Below is a small trained network, with its code and all its weights. Each question gives an input and a class and asks what happens when units are switched off, that is, made to give their printed mean instead of their output.

import numpy as np


def w(rows, s, z=0):
    codes = np.array(rows[::2]) - 128.0
    scale = np.full(codes.shape[1], s)
    scale[-1] = z or s
    return codes * scale


def f(y):
    return np.maximum(y, 0)


def log_softmax(a):
    a = a - a.max(-1, keepdims=True)
    return a - np.log(np.exp(a).sum(-1, keepdims=True))


def net(x, mask):
    res = np.array(x, float).reshape(1, 5) / 4 @ E
    y = f(res @ A[0][:, :-1].T + A[0][:, -1])
    res = res + np.where(mask, y, B[0][:, -1]) @ B[0][:, :-1]
    return log_softmax(res[-1] @ U[:, :-1].T + U[:, -1])


A, B = {}, {}
E = w([
[133,128,129,126,129],'x0',
[91,62,173,166,218],'x1',
[125,127,127,128,126],'x2',
[100,127,253,72,88],'x3',
[196,124,182,219,73],'x4',
],0.012)
A[0] = w([
[106,117,198,78,98,53],'N0',
[159,109,48,192,155,24],'N1',
[129,149,155,177,71,178],'N2',
[157,129,129,148,70,121],'N3',
[107,112,103,38,160,45],'N4',
[144,166,60,141,98,107],'N5',
[109,87,191,78,94,72],'N6',
[81,168,93,9,179,45],'N7',
[152,109,55,198,176,48],'N8',
[191,137,172,205,118,82],'N9',
[147,173,95,130,126,166],'N10',
[172,139,179,176,107,74],'N11',
[172,135,193,41,107,39],'N12',
[126,186,132,87,36,145],'N13',
[170,216,86,75,58,129],'N14',
[181,117,160,210,44,116],'N15',
[99,130,182,86,113,40],'N16',
[173,119,127,207,82,90],'N17',
[136,222,90,80,41,177],'N18',
[128,46,149,139,185,170],'N19',
[69,63,158,172,205,191],'N20',
[72,121,206,140,71,9],'N21',
[130,190,84,20,123,173],'N22',
[49,169,114,71,191,170],'N23',
[129,98,129,89,189,140],'N24',
[74,70,182,152,189,125],'N25',
[117,98,44,140,120,14],'N26',
],0.011,0.0015)
B[0] = w([
[155,205,130,63,190,201],'N0',
[141,198,99,36,193,233],'N1',
[100,89,98,112,108,183],'N2',
[131,123,106,173,76,173],'N3',
[57,111,57,116,14,205],'N4',
[188,179,142,122,209,199],'N5',
[163,216,119,73,197,197],'N6',
[27,110,20,139,26,248],'N7',
[184,241,124,17,212,238],'N8',
[21,98,21,142,13,207],'N9',
[165,133,151,108,184,174],'N10',
[74,148,54,114,3,187],'N11',
[124,192,132,75,196,199],'N12',
[199,103,172,164,211,217],'N13',
[228,63,226,197,199,235],'N14',
[53,99,61,162,51,224],'N15',
[143,231,86,44,188,185],'N16',
[52,120,54,128,87,202],'N17',
[229,19,231,228,209,241],'N18',
[166,16,230,205,211,208],'N19',
[176,63,215,213,180,239],'N20',
[125,165,87,40,161,197],'N21',
[83,53,76,210,69,232],'N22',
[81,86,51,147,35,228],'N23',
[115,73,132,140,83,182],'N24',
[172,88,178,155,183,219],'N25',
[123,206,117,67,155,199],'N26',
],0.006,0.011)
U = w([
[174,62,189,204,168,252],'0',
[69,123,88,156,52,97],'1',
[150,255,134,63,181,18],'2',
],0.014,0.0014)

Each question gives the input, the list of numbers given to net, and the class t.
The units are the neurons (one row each of A and B). Each row of codes is followed by its name. A weight is (code - 128) times the scale printed after its matrix; where a second scale follows, it is the last column's (A, B and U).
mask holds one flag per neuron, in row order. A switched-off neuron (its flag False) gives its mean, the last column of its row in B, instead of its output. The means were averaged over made-up inputs and are rounded, as every weight is.
A unit's drop is (log p(t) with every unit on - log p(t) with that unit switched off) / (log p(t) with every unit on - log p(t) with every unit switched off).
unit that matters most: the unit with the biggest drop
k most important neurons: the k neurons with the biggest drops, biggest first
drop of u: that unit's drop, to one decimal
input [-6,-6,-8,-6,-4], class 0: 3 most important neurons	[N18 N14 N22]
input [7,0,-4,7,-7], class 1: 2 most important neurons	[N7 N23]
input [-4,-6,0,4,7], class 1: unit that matters most	N15
input [8,-2,-7,8,8], class 1: 2 most important neurons	[N15 N9]
input [8,-4,4,4,5], class 1: 3 most important neurons	[N15 N11 N9]
input [7,-7,3,6,-8], class 1: 4 most important neurons	[N7 N4 N22 N23]
input [4,3,1,-7,7], class 1: 3 most important neurons	[N9 N15 N17]
input [4,-8,1,6,6], class 0: 3 most important neurons	[N18 N14 N13]
input [-3,4,-5,-1,-5], class 1: 3 most important neurons	[N18 N14 N7]
input [-5,-5,4,-7,5], class 2: 2 most important neurons	[N8 N1]
input [7,-7,7,-6,-1], class 0: drop of N14	0.3
input [5,-2,-7,7,0], class 2: drop of N16	0.0
input [3,-8,3,1,5], class 0: drop of N18	0.1
input [8,-7,-8,-4,-6], class 0: unit that matters most	N18
